Here is a tiny trained network, its code and every weight. The questions are about switching its units off for an input and a target symbol, where a switched-off unit gives its printed mean instead of its output.

import numpy as np


def w(rows, s, z=0):
    codes = np.array(rows[::2]) - 128.0
    scale = np.full(codes.shape[1], s)
    scale[-1] = z or s
    return codes * scale


def f(y):
    return y / 2 * (1 + np.tanh(0.7978845608 * (y + 0.044715 * y**3)))


def softmax(a):
    e = np.exp(a - a.max(-1, keepdims=True))
    return e / e.sum(-1, keepdims=True)


def log_softmax(a):
    a = a - a.max(-1, keepdims=True)
    return a - np.log(np.exp(a).sum(-1, keepdims=True))


def net(x, mask):
    ids = ['Γαβζθλμστφ'.index(c) for c in x.split()]
    T = len(ids)
    res = E[ids] + P[:T]
    u = 0
    for l in range(2):
        q, k, v = (res @ M[l].T for M in (Q, K, V))
        z = softmax(np.where(np.tri(T) > 0, q @ k.T / 4**0.5, -1e9)) @ v
        res = res + np.where(mask[u], z, O[l][:, -1]) @ O[l][:, :-1]
        u += 1
        y = f(res @ A[l][:, :-1].T + A[l][:, -1])
        res = res + np.where(mask[u : u + 16], y, B[l][:, -1]) @ B[l][:, :-1]
        u += 16
    return log_softmax(res[-1] @ U[:, :-1].T + U[:, -1])


Q, K, V, O, A, B = {}, {}, {}, {}, {}, {}
E = w([
[196,160,21,58],'Γ',
[2,174,48,131],'α',
[167,86,131,159],'β',
[13,94,127,179],'ζ',
[54,113,31,41],'θ',
[99,120,229,58],'λ',
[146,28,120,86],'μ',
[74,116,130,113],'σ',
[126,183,81,116],'τ',
[195,135,107,222],'φ',
],0.015)
P = w([
[125,204,254,70],'0',
[60,68,89,55],'1',
[66,75,85,55],'2',
[73,89,85,58],'3',
[80,111,78,53],'4',
[77,101,80,59],'5',
[76,109,79,53],'6',
[83,121,79,44],'7',
[82,134,75,39],'8',
[87,136,74,33],'9',
[83,138,79,28],'10',
[85,139,79,31],'11',
[74,133,74,35],'12',
],0.0072)
Q[0] = w([
[206,221,249,177],'L0H0',
[240,183,212,202],'L0H0',
[66,54,46,2],'L0H0',
[197,191,213,145],'L0H0',
],0.012)
K[0] = w([
[120,60,14,193],'L0H0',
[87,84,3,189],'L0H0',
[115,149,183,106],'L0H0',
[128,49,37,174],'L0H0',
],0.013)
V[0] = w([
[44,150,147,203],'L0H0',
[189,154,114,157],'L0H0',
[1,173,78,142],'L0H0',
[124,27,145,101],'L0H0',
],0.0096)
O[0] = w([
[80,155,177,162,107],'L0H0',
[131,150,140,106,2],'L0H0',
[40,161,134,250,172],'L0H0',
[99,4,99,116,198],'L0H0',
],0.013,0.0069)
A[0] = w([
[163,147,138,36,31],'L0N0',
[116,112,92,139,45],'L0N1',
[209,116,129,227,92],'L0N2',
[81,126,195,128,196],'L0N3',
[62,84,250,139,134],'L0N4',
[97,146,139,104,77],'L0N5',
[85,159,122,62,86],'L0N6',
[100,172,180,157,116],'L0N7',
[96,46,165,95,104],'L0N8',
[210,118,154,115,142],'L0N9',
[237,104,46,146,81],'L0N10',
[153,153,103,213,124],'L0N11',
[254,151,127,129,76],'L0N12',
[93,185,79,90,169],'L0N13',
[85,150,148,148,2],'L0N14',
[172,65,93,191,47],'L0N15',
],0.01,0.008)
B[0] = w([
[73,97,142,189,153],'L0N0',
[116,115,131,125,139],'L0N1',
[167,61,71,115,144],'L0N2',
[144,178,99,96,199],'L0N3',
[141,224,113,104,212],'L0N4',
[144,118,139,133,125],'L0N5',
[159,66,144,159,169],'L0N6',
[186,120,121,121,164],'L0N7',
[147,187,110,85,254],'L0N8',
[101,96,133,121,136],'L0N9',
[138,144,89,255,163],'L0N10',
[175,2,86,46,174],'L0N11',
[153,126,166,4,133],'L0N12',
[164,126,104,116,214],'L0N13',
[191,116,179,184,143],'L0N14',
[121,122,209,178,142],'L0N15',
],0.008,0.009)
Q[1] = w([
[117,197,9,16],'L1H0',
[137,150,207,96],'L1H0',
[144,147,143,176],'L1H0',
[210,129,155,117],'L1H0',
],0.011)
K[1] = w([
[220,187,251,121],'L1H0',
[118,46,147,133],'L1H0',
[75,151,99,216],'L1H0',
[189,102,102,175],'L1H0',
],0.012)
V[1] = w([
[144,93,134,90],'L1H0',
[60,107,130,111],'L1H0',
[156,137,9,107],'L1H0',
[171,207,204,74],'L1H0',
],0.011)
O[1] = w([
[204,108,181,90,125],'L1H0',
[18,187,76,132,106],'L1H0',
[229,206,160,160,178],'L1H0',
[109,93,254,229,251],'L1H0',
],0.0064,0.016)
A[1] = w([
[79,206,126,191,49],'L1N0',
[92,168,124,32,87],'L1N1',
[182,140,184,173,134],'L1N2',
[137,76,102,166,130],'L1N3',
[101,95,164,224,172],'L1N4',
[36,167,97,111,77],'L1N5',
[117,63,180,105,145],'L1N6',
[120,89,79,53,82],'L1N7',
[29,229,208,126,113],'L1N8',
[162,224,102,166,91],'L1N9',
[166,94,50,115,67],'L1N10',
[150,127,77,159,96],'L1N11',
[117,152,113,254,9],'L1N12',
[36,84,97,219,125],'L1N13',
[85,168,37,156,100],'L1N14',
[180,132,48,72,139],'L1N15',
],0.0085,0.015)
B[1] = w([
[128,53,155,102,143],'L1N0',
[193,100,152,160,132],'L1N1',
[155,112,78,114,185],'L1N2',
[159,144,128,104,173],'L1N3',
[121,151,195,146,250],'L1N4',
[174,109,214,89,139],'L1N5',
[132,120,61,82,199],'L1N6',
[145,200,151,198,144],'L1N7',
[133,158,79,89,179],'L1N8',
[82,83,134,156,149],'L1N9',
[95,141,248,119,158],'L1N10',
[155,82,156,93,144],'L1N11',
[73,1,21,130,146],'L1N12',
[77,155,106,118,209],'L1N13',
[202,128,117,182,163],'L1N14',
[100,141,141,91,189],'L1N15',
],0.009,0.013)
U = w([
[170,197,6,145,255],'Γ',
[120,70,171,103,134],'α',
[180,70,105,210,94],'β',
[123,3,18,33,96],'ζ',
[104,184,187,158,125],'θ',
[149,179,173,37,126],'λ',
[171,46,227,142,56],'μ',
[81,104,113,166,126],'σ',
[229,100,95,141,105],'τ',
[181,159,208,219,114],'φ',
],0.006,0.005)

Each question gives the input, a string of symbols that net reads in full, and the target symbol t.
The units are the heads (4 rows each of Q, K, V and O) and the neurons (one row each of A and B). Each row of codes is followed by its name. A weight is (code - 128) times the scale printed after its matrix; where a second scale follows, it is the last column's (O, A, B and U).
mask holds one flag per unit, layer by layer, with each layer's heads first. A switched-off unit (its flag False) gives its mean, the last column of its rows in O or B, instead of its output. The means were averaged over made-up inputs and are rounded, as every weight is.
A unit's drop is (log p(t) with every unit on - log p(t) with that unit switched off) / (log p(t) with every unit on - log p(t) with every unit switched off).
The circuit of an input: a set's keep is (log p(t) with only the set's units on - log p(t) with every unit switched off) / (log p(t) with every unit on - log p(t) with every unit switched off). Starting from the 12 units with the biggest drops (on a tie, the unit counted first), units are removed one at a time, each time the one whose removal leaves the highest keep (on an exact tie, the one counted first), for as long as the keep stays at least 0.8.
units of the circuit, in order: the units of the circuit, biggest drop first
most important unit: the unit with the biggest drop
k most important neurons: the k neurons with the biggest drops, biggest first
top k neurons in layer l: the k neurons of layer l with the biggest drops, biggest first
input α Γ Γ θ μ α ζ, target β: 2 most important neurons	L0N11, L0N7
input θ ζ τ, target Γ: units of the circuit, in order	L1H0
input ζ θ Γ, target σ: 3 most important neurons	L0N4, L1N12, L1N13
input ζ θ β, target σ: units of the circuit, in order	L0H0, L1N12
input ζ Γ α, target σ: units of the circuit, in order	L1N12, L0H0
input α μ ζ ζ ζ α, target β: 3 most important neurons	L0N11, L0N7, L1N12
input σ ζ β τ, target θ: 3 most important neurons	L1N4, L0N10, L1N13
input α σ φ μ θ θ σ, target β: top 2 neurons in layer 0	L0N7, L0N11
input φ ζ μ α τ, target μ: top 2 neurons in layer 0	L0N12, L0N6
input μ σ Γ, target λ: units of the circuit, in order	L0H0, L1H0, L1N10
input μ θ θ θ ζ θ α σ, target λ: 4 most important neurons	L1N10, L1N15, L1N7, L0N10
input φ λ σ θ μ ζ Γ θ θ μ, target μ: top 2 neurons in layer 0	L0N8, L0N12
input φ θ θ β, target μ: top 2 neurons in layer 0	L0N12, L0N15
input Γ β σ α, target τ: units of the circuit, in order	L0H0, L1H0, L1N2
input τ ζ λ θ ζ σ τ, target φ: most important unit	L1H0
input φ σ θ λ φ σ μ, target μ: top 2 neurons in layer 0	L0N12, L0N8
input α β θ β θ Γ θ Γ θ, target β: 3 most important neurons	L0N11, L1N12, L0N7
input α θ μ, target β: top 2 neurons in layer 1	L1N12, L1N2
input μ λ σ λ θ λ, target λ: top 2 neurons in layer 0	L0N8, L0N4
input θ λ ζ, target θ: top 3 neurons in layer 0	L0N4, L0N11, L0N8
input θ φ θ φ, target Γ: top 2 neurons in layer 1	L1N4, L1N14
input σ ζ θ σ β σ σ, target θ: top 3 neurons in layer 1	L1N4, L1N6, L1N13
input ζ Γ μ ζ, target σ: 4 most important neurons	L0N4, L1N12, L0N3, L1N4
input μ μ τ τ, target λ: units of the circuit, in order	L1H0, L0H0, L1N10
input θ θ θ τ β θ, target Γ: most important neuron	L1N14
